Here is a tiny trained network, its code and every weight. The questions are about switching its units off for an input and a target symbol, where a switched-off unit gives its printed mean instead of its output.

import numpy as np


def w(rows, s, z=0):
    codes = np.array(rows[::2]) - 128.0
    scale = np.full(codes.shape[1], s)
    scale[-1] = z or s
    return codes * scale


def f(y):
    return y / 2 * (1 + np.tanh(0.7978845608 * (y + 0.044715 * y**3)))


def softmax(a):
    e = np.exp(a - a.max(-1, keepdims=True))
    return e / e.sum(-1, keepdims=True)


def log_softmax(a):
    a = a - a.max(-1, keepdims=True)
    return a - np.log(np.exp(a).sum(-1, keepdims=True))


def net(x, mask):
    ids = ['αβδεθλμξτφψω'.index(c) for c in x.split()]
    T = len(ids)
    res = E[ids] + P[:T]
    u = 0
    for l in range(3):
        q, k, v = (res @ M[l].T for M in (Q, K, V))
        z = softmax(np.where(np.tri(T) > 0, q @ k.T / 2**0.5, -1e9)) @ v
        res = res + np.where(mask[u], z, O[l][:, -1]) @ O[l][:, :-1]
        u += 1
        y = f(res @ A[l][:, :-1].T + A[l][:, -1])
        res = res + np.where(mask[u : u + 4], y, B[l][:, -1]) @ B[l][:, :-1]
        u += 4
    return log_softmax(res[-1] @ U[:, :-1].T + U[:, -1])


Q, K, V, O, A, B = {}, {}, {}, {}, {}, {}
E = w([
[87,169,160,171,160,81,166,121,103],'α',
[194,120,212,133,134,162,134,93,128],'β',
[86,191,77,159,252,148,162,160,171],'δ',
[150,80,83,163,173,123,96,25,162],'ε',
[112,119,76,137,111,119,206,161,93],'θ',
[83,175,162,108,120,134,146,130,197],'λ',
[173,96,175,65,148,105,145,134,176],'μ',
[79,63,117,84,124,175,171,143,120],'ξ',
[174,166,143,124,94,145,119,221,140],'τ',
[140,95,153,149,176,188,116,166,81],'φ',
[127,171,115,103,112,117,122,233,152],'ψ',
[110,156,158,150,100,133,217,54,145],'ω',
],0.019)
P = w([
[222,130,45,183,126,166,219,146,189],'0',
[181,109,112,179,114,147,175,153,175],'1',
[149,78,142,177,102,137,154,159,167],'2',
[138,50,173,172,89,128,136,167,169],'3',
[124,24,202,177,72,124,113,182,180],'4',
[109,3,221,181,58,124,82,185,198],'5',
],0.005)
Q[0] = w([
[93,128,251,188,97,156,232,231,192],'L0H0',
[113,100,160,83,157,131,103,106,87],'L0H0',
],0.024)
K[0] = w([
[115,4,133,94,157,136,6,37,118],'L0H0',
[101,85,123,207,110,122,157,131,87],'L0H0',
],0.024)
V[0] = w([
[162,62,182,1,225,179,158,130,62],'L0H0',
[97,99,205,141,122,135,191,168,163],'L0H0',
],0.0091)
O[0] = w([
[81,131,135,253,138,40,112,85,151,253],'L0H0',
[149,112,67,167,90,93,146,159,148,238],'L0H0',
],0.0051,0.006)
A[0] = w([
[191,242,207,46,118,88,33,99,13,3],'L0N0',
[112,123,66,181,67,83,109,57,66,31],'L0N1',
[117,156,89,188,108,52,74,159,113,15],'L0N2',
[66,254,194,76,148,54,81,1,150,49],'L0N3',
],0.0099,0.0028)
B[0] = w([
[142,180,109,188,1,163,79,86,102,124],'L0N0',
[159,147,119,76,108,155,63,199,178,246],'L0N1',
[121,92,114,116,144,185,205,56,124,251],'L0N2',
[169,100,85,136,187,181,143,180,87,206],'L0N3',
],0.0091,0.0018)
Q[1] = w([
[115,227,136,43,178,153,103,40,97],'L1H0',
[146,144,119,144,157,171,113,68,252],'L1H0',
],0.02)
K[1] = w([
[129,201,159,192,142,240,159,154,120],'L1H0',
[94,101,254,107,139,160,207,176,168],'L1H0',
],0.021)
V[1] = w([
[129,102,35,166,93,59,32,47,248],'L1H0',
[228,37,78,25,201,254,88,60,81],'L1H0',
],0.0043)
O[1] = w([
[89,119,116,195,132,60,3,39,219,252],'L1H0',
[43,70,122,183,62,129,65,113,98,31],'L1H0',
],0.0036,0.0026)
A[1] = w([
[90,208,141,75,122,4,135,167,91,78],'L1N0',
[114,129,62,62,167,94,145,158,106,3],'L1N1',
[87,156,110,151,148,109,165,118,125,77],'L1N2',
[47,228,122,44,119,93,97,145,164,52],'L1N3',
],0.016,0.0031)
B[1] = w([
[129,101,134,113,161,166,250,92,102,140],'L1N0',
[127,147,132,116,203,119,74,120,97,154],'L1N1',
[108,149,110,175,84,116,92,104,134,251],'L1N2',
[102,185,176,121,113,167,128,111,240,177],'L1N3',
],0.012,0.003)
Q[2] = w([
[113,163,200,73,138,209,116,107,162],'L2H0',
[185,56,110,213,136,169,167,168,252],'L2H0',
],0.029)
K[2] = w([
[176,133,56,127,170,196,97,81,200],'L2H0',
[130,3,167,111,135,147,69,107,135],'L2H0',
],0.031)
V[2] = w([
[203,148,207,150,146,109,135,96,122],'L2H0',
[123,128,155,188,115,250,97,147,93],'L2H0',
],0.016)
O[2] = w([
[107,143,215,52,187,32,5,3,122,7],'L2H0',
[55,115,227,120,118,31,101,122,135,101],'L2H0',
],0.0073,0.0017)
A[2] = w([
[101,141,95,186,106,117,121,78,117,64],'L2N0',
[168,90,137,184,184,164,82,173,5,81],'L2N1',
[190,138,131,21,16,84,171,115,89,24],'L2N2',
[95,145,119,49,135,117,116,79,105,2],'L2N3',
],0.015,0.0036)
B[2] = w([
[171,85,170,85,121,135,132,154,138,253],'L2N0',
[101,171,2,52,95,46,171,149,139,163],'L2N1',
[231,163,64,124,81,73,155,139,91,146],'L2N2',
[118,162,90,161,48,217,135,225,102,221],'L2N3',
],0.0096,0.005)
U = w([
[94,198,160,201,145,135,214,44,44,193],'α',
[119,183,144,193,64,130,59,133,103,165],'β',
[89,211,107,231,194,118,112,132,127,74],'δ',
[57,98,132,112,130,162,135,85,80,171],'ε',
[84,174,80,125,112,97,137,113,126,96],'θ',
[84,184,142,134,73,122,174,74,192,1],'λ',
[171,98,90,133,162,129,99,70,159,221],'μ',
[112,110,129,221,111,130,167,167,139,157],'ξ',
[199,118,177,97,132,69,127,217,128,32],'τ',
[76,139,168,187,137,1,164,119,140,180],'φ',
[134,138,192,82,213,145,151,210,108,127],'ψ',
[140,179,144,157,50,92,192,45,106,83],'ω',
],0.0056,0.0036)

Each question gives the input, a string of symbols that net reads in full, and the target symbol t.
The units are the heads (2 rows each of Q, K, V and O) and the neurons (one row each of A and B). Each row of codes is followed by its name. A weight is (code - 128) times the scale printed after its matrix; where a second scale follows, it is the last column's (O, A, B and U).
mask holds one flag per unit, layer by layer, with each layer's heads first. A switched-off unit (its flag False) gives its mean, the last column of its rows in O or B, instead of its output. The means were averaged over made-up inputs and are rounded, as every weight is.
A unit's drop is (log p(t) with every unit on - log p(t) with that unit switched off) / (log p(t) with every unit on - log p(t) with every unit switched off).
The circuit of an input: a set's keep is (log p(t) with only the set's units on - log p(t) with every unit switched off) / (log p(t) with every unit on - log p(t) with every unit switched off). Starting from the 12 units with the biggest drops (on a tie, the unit counted first), units are removed one at a time, each time the one whose removal leaves the highest keep (on an exact tie, the one counted first), for as long as the keep stays at least 0.8.
units of the circuit, in order: the units of the circuit, biggest drop first
unit that matters most: the unit with the biggest drop
k most important neurons: the k neurons with the biggest drops, biggest first
k most important neurons of layer l: the k neurons of layer l with the biggest drops, biggest first
drop when u is switched off: that unit's drop, to one decimal
input β ω λ θ, target β: 3 most important neurons => L0N1; L2N3; L0N2
input ε τ α ψ, target λ: unit that matters most => L1N3
input ψ λ τ, target τ: units of the circuit, in order => L0H0; L2N2; L1H0
input μ α τ θ τ θ, target μ: 2 most important neurons => L0N2; L0N1
input ξ ξ β ξ β, target β: units of the circuit, in order => L2N3; L2H0
input ξ ε ω θ ξ ψ, target λ: units of the circuit, in order => L0H0; L1N3; L1H0
input ψ θ τ, target τ: 2 most important neurons of layer 1 => L1N2; L1N3
input β ψ τ, target β: 2 most important neurons => L2N3; L0N2
input λ λ α, target α: 2 most important neurons => L1N0; L0N3
input α α α λ, target λ: 2 most important neurons of layer 0 => L0N3; L0N2
input λ λ ψ, target ψ: 3 most important neurons => L1N1; L1N3; L1N0
input λ μ ε β, target ω: 2 most important neurons of layer 2 => L2N2; L2N1
input ξ ω ε ξ ξ λ, target ψ: 2 most important neurons => L0N3; L1N2
input δ φ ε ξ ε, target ξ: unit that matters most => L1H0
input λ β δ, target β: 2 most important neurons => L2N3; L1N2
input ξ ω α, target ξ: 2 most important neurons of layer 1 => L1N2; L1N1
input μ β β ω, target β: drop when L2N3 is switched off => 0.8
input α τ λ, target λ: drop when L1N1 is switched off => 0.0
input ξ τ δ, target ξ: drop when L1N2 is switched off => 0.2
input λ ω ξ ξ δ, target ξ: drop when L2H0 is switched off => 0.7
input ξ φ θ, target φ: units of the circuit, in order => L2H0
